0.13	0.55	4.36	-0.07	1.95	-1.19	1.58	0.03	-1.17	0.12	-0.64	-2.52	0.38	1.89	0.56	1.27	1.19	0.27	0.33	-0.28	-2.11	-1.15	0.05	-0.90	-0.81	-0.59	0.43 -> (48)
1.20	1.59	1.62	-1.78	0.87	-3.13	-0.71	-1.63	0.70	0.54	-0.16	2.83	0.08	-1.40	-4.29	-0.30	-1.57	-0.44	-0.38	0.68	0.67	0.84	0.00	1.57	-2.12	0.37	-0.39 -> (39)
1.60	2.09	5.96	-1.47	3.36	-3.92	1.79	-1.49	-0.98	0.55	-1.22	-1.35	0.58	1.62	-1.44	1.57	0.19	0.13	0.22	0.07	-3.06	-1.45	0.10	-0.18	-2.61	-1.07	0.45 -> (48)
1.14	1.94	8.30	-1.20	3.99	-3.41	2.37	-1.08	-2.05	0.48	-1.45	-3.58	0.69	2.79	-0.21	1.76	1.11	0.38	0.62	-0.41	-4.34	-2.22	0.12	-1.15	-2.51	-1.47	0.83 -> (48)
0.52	0.97	1.27	-0.44	1.19	-1.18	0.44	-0.53	-0.20	0.18	-0.44	-0.75	0.18	0.24	-0.85	0.73	-0.15	-0.01	0.04	0.05	-0.84	-0.27	0.03	0.22	-0.79	-0.28	0.16 -> (48)
0.62	1.15	3.20	-0.81	1.62	-2.18	0.83	-0.71	-0.54	0.28	-0.42	-0.76	0.22	0.57	-0.85	0.54	0.04	-0.01	0.12	0.06	-1.38	-0.60	0.06	0.24	-1.09	-0.57	0.21 -> (48)
1.05	1.63	5.09	-1.06	2.57	-3.11	1.37	-1.06	-1.11	0.47	-1.07	-0.87	0.52	1.30	-0.91	1.23	0.35	0.18	0.30	-0.06	-2.49	-1.34	0.09	-0.44	-2.05	-1.01	0.59 -> (48)
0.45	0.69	0.84	-0.71	0.51	-1.09	-0.19	-0.60	0.39	0.22	-0.30	0.83	-0.01	-0.48	-1.80	-0.02	-0.68	-0.15	-0.15	0.30	0.21	0.41	0.02	0.62	0.04	0.14	-0.14 -> (39)
-0.39	-0.79	-8.47	0.08	-3.90	2.62	-3.44	0.26	2.75	-0.25	1.45	4.45	-0.83	-3.97	-2.73	-2.55	-2.44	-0.73	-0.83	0.79	5.76	3.00	-0.13	2.22	1.68	1.80	-1.22 -> (39)

-3.27	3.16	-4.21	3.33	0.98	-0.48	-1.24	4.67	5.87	0.23	6.33	-0.46	0.99	1.35	2.07	1.53	-0.86 -> (18)
-3.62	4.22	-4.74	2.75	0.46	-0.75	-1.59	7.07	6.71	0.04	6.43	0.16	0.81	0.61	2.73	0.34	-1.76 -> (22)
-1.81	2.13	-4.95	3.77	1.18	-0.20	-1.13	3.15	3.27	0.14	8.10	-2.08	1.78	2.59	1.89	3.39	0.60 -> (18)
-2.19	2.49	-3.83	3.08	2.09	-0.98	0.55	-0.89	4.31	-0.01	8.06	-1.65	-0.11	1.23	0.62	4.31	0.95 -> (18)
-2.62	2.33	-4.85	3.73	1.07	-0.23	-0.85	4.71	3.93	0.15	7.30	-1.02	1.38	2.02	2.60	2.00	-0.57 -> (18)
-3.21	3.70	-3.98	2.99	1.33	-0.71	0.10	3.10	5.56	0.02	4.99	-0.46	0.16	0.72	1.85	1.89	-0.59 -> (22)
-1.42	2.88	-2.03	1.85	3.30	-1.77	1.73	-3.71	4.65	-0.07	3.49	-1.97	-1.07	0.55	-0.19	5.26	1.48 -> (18)
-3.50	4.04	-5.44	2.99	0.37	-0.61	-1.65	6.72	5.31	0.01	6.64	0.21	0.65	1.27	2.43	0.40	-1.24 -> (22)
-0.72	2.62	-3.27	3.87	2.41	-0.85	0.52	-2.17	1.95	-0.12	6.00	-3.23	0.60	1.84	-0.17	5.21	2.10 -> (18)
-3.03	3.79	-4.14	2.84	1.25	-1.18	0.30	3.98	5.33	-0.08	6.85	-0.32	0.01	0.49	1.94	2.00	-0.78 -> (22)
-2.47	2.27	-3.13	2.68	2.56	-1.06	0.72	-0.60	3.96	-0.07	5.42	-1.69	0.08	1.73	0.45	5.13	1.36 -> (18)
-1.23	2.12	-3.37	3.68	2.25	-1.20	0.25	-1.43	1.55	0.04	6.70	-2.95	0.73	2.93	0.11	5.13	2.35 -> (18)
-3.03	2.74	-4.41	2.79	1.49	-1.21	-0.28	2.20	5.50	0.04	5.88	-0.65	0.08	0.30	1.70	2.51	-0.03 -> (18)
-2.66	2.70	-4.37	2.44	1.74	-0.77	-0.51	2.23	4.99	-0.11	7.12	-0.96	0.47	1.47	1.20	2.73	0.21 -> (18)
-2.15	1.95	-4.88	4.05	1.10	-0.09	-1.53	4.20	1.79	0.23	9.81	-2.24	2.11	3.62	1.36	3.36	0.33 -> (18)
-3.09	3.45	-4.76	2.79	0.87	-0.73	-0.92	5.97	5.69	0.05	7.18	-0.32	1.11	1.60	2.49	1.45	-0.83 -> (18)
-2.96	3.29	-3.48	2.17	1.97	-0.66	-0.12	2.62	6.45	0.14	5.93	-0.63	-0.15	0.31	1.47	2.36	-0.15 -> (22)
-2.98	4.19	-3.13	2.48	1.47	-1.28	0.10	3.59	5.64	-0.04	3.85	-0.30	-0.33	0.09	1.49	1.54	-0.38 -> (22)
